Below are the code and all the weights of a small trained network. Each question names an input and a class and asks about switching units off, where a switched-off unit gives its printed mean instead of its output.

import numpy as np


def w(rows, s, z=0):
    codes = np.array(rows[::2]) - 128.0
    scale = np.full(codes.shape[1], s)
    scale[-1] = z or s
    return codes * scale


def f(y):
    return y / 2 * (1 + np.tanh(0.7978845608 * (y + 0.044715 * y**3)))


def log_softmax(a):
    a = a - a.max(-1, keepdims=True)
    return a - np.log(np.exp(a).sum(-1, keepdims=True))


def net(x, mask):
    res = np.array(x, float).reshape(1, 6) / 4 @ E
    y = f(res @ A[0][:, :-1].T + A[0][:, -1])
    res = res + np.where(mask, y, B[0][:, -1]) @ B[0][:, :-1]
    return log_softmax(res[-1] @ U[:, :-1].T + U[:, -1])


A, B = {}, {}
E = w([
[197,152,44,200,125,142,16,67],'x0',
[110,136,196,223,108,253,159,170],'x1',
[138,53,126,208,190,18,182,71],'x2',
[39,234,123,88,200,186,219,149],'x3',
[250,94,106,144,193,163,251,73],'x4',
[77,149,150,184,18,60,153,52],'x5',
],0.0055)
A[0] = w([
[167,106,138,156,104,255,67,169,223],'N0',
[141,106,115,124,135,82,127,155,120],'N1',
[71,199,123,160,105,156,103,117,253],'N2',
[139,116,103,98,117,72,90,107,150],'N3',
[177,157,92,109,171,205,166,140,215],'N4',
[199,73,99,134,147,124,138,40,185],'N5',
[156,87,126,167,111,184,66,158,192],'N6',
[85,126,100,99,85,97,87,80,189],'N7',
[103,128,123,191,89,79,160,55,216],'N8',
[104,170,120,53,157,121,173,160,172],'N9',
[72,89,170,68,96,81,107,192,207],'N10',
[157,83,100,179,137,84,167,43,247],'N11',
[61,168,184,108,95,140,117,195,246],'N12',
],0.0089,0.0031)
B[0] = w([
[249,105,190,33,118,165,223,194,230],'N0',
[50,100,126,213,86,125,109,79,147],'N1',
[223,152,104,2,123,97,118,175,222],'N2',
[53,143,86,229,73,78,39,102,185],'N3',
[198,121,160,14,172,130,212,218,213],'N4',
[202,21,177,144,90,115,132,125,224],'N5',
[212,96,175,33,125,139,144,131,190],'N6',
[131,178,58,112,108,53,53,177,196],'N7',
[217,107,161,125,46,77,106,162,216],'N8',
[117,89,151,112,150,153,174,215,204],'N9',
[90,158,90,146,202,146,82,208,227],'N10',
[170,69,176,113,73,118,79,113,242],'N11',
[146,123,143,106,165,225,185,213,253],'N12',
],0.007,0.0066)
U = w([
[189,102,184,2,144,165,186,199,160],'0',
[77,200,85,196,140,165,178,20,1],'1',
[33,108,132,156,224,182,154,190,99],'2',
[151,62,177,197,69,105,100,32,130],'3',
[102,180,20,133,128,86,43,133,175],'4',
],0.0076,0.0042)

Each question gives the input, the list of numbers given to net, and the class t.
The units are the neurons (one row each of A and B). Each row of codes is followed by its name. A weight is (code - 128) times the scale printed after its matrix; where a second scale follows, it is the last column's (A, B and U).
mask holds one flag per neuron, in row order. A switched-off neuron (its flag False) gives its mean, the last column of its row in B, instead of its output. The means were averaged over made-up inputs and are rounded, as every weight is.
A unit's drop is (log p(t) with every unit on - log p(t) with that unit switched off) / (log p(t) with every unit on - log p(t) with every unit switched off).
The circuit of an input: a set's keep is (log p(t) with only the set's units on - log p(t) with every unit switched off) / (log p(t) with every unit on - log p(t) with every unit switched off). Starting from the 12 units with the biggest drops (on a tie, the unit counted first), units are removed one at a time, each time the one whose removal leaves the highest keep (on an exact tie, the one counted first), for as long as the keep stays at least 0.8.
units of the circuit, in order: the units of the circuit, biggest drop first
k most important neurons: the k neurons with the biggest drops, biggest first
drop of u: that unit's drop, to one decimal
input [0,5,5,4,-3,-2], class 2: units of the circuit, in order	[N0, N5]
input [6,2,8,7,-3,0], class 4: units of the circuit, in order	[N0]
input [-8,-2,8,5,0,6], class 3: 2 most important neurons	[N4, N0]
input [4,-3,-8,0,-7,6], class 4: 3 most important neurons	[N7, N4, N3]
input [-3,1,7,3,-1,-4], class 2: units of the circuit, in order	[N0, N2, N6]
input [5,-8,-8,-2,4,3], class 4: units of the circuit, in order	[N7, N3]
input [-6,6,3,4,-1,0], class 2: 2 most important neurons	[N0, N6]
input [0,-4,-5,3,-6,8], class 4: 2 most important neurons	[N7, N0]
input [-3,-3,5,1,-1,-8], class 2: 2 most important neurons	[N0, N2]
input [-3,-4,-5,-7,-8,-5], class 4: drop of N7	0.3
input [-1,7,8,-6,8,3], class 3: drop of N0	0.0
input [1,-3,1,4,4,6], class 3: drop of N0	0.1
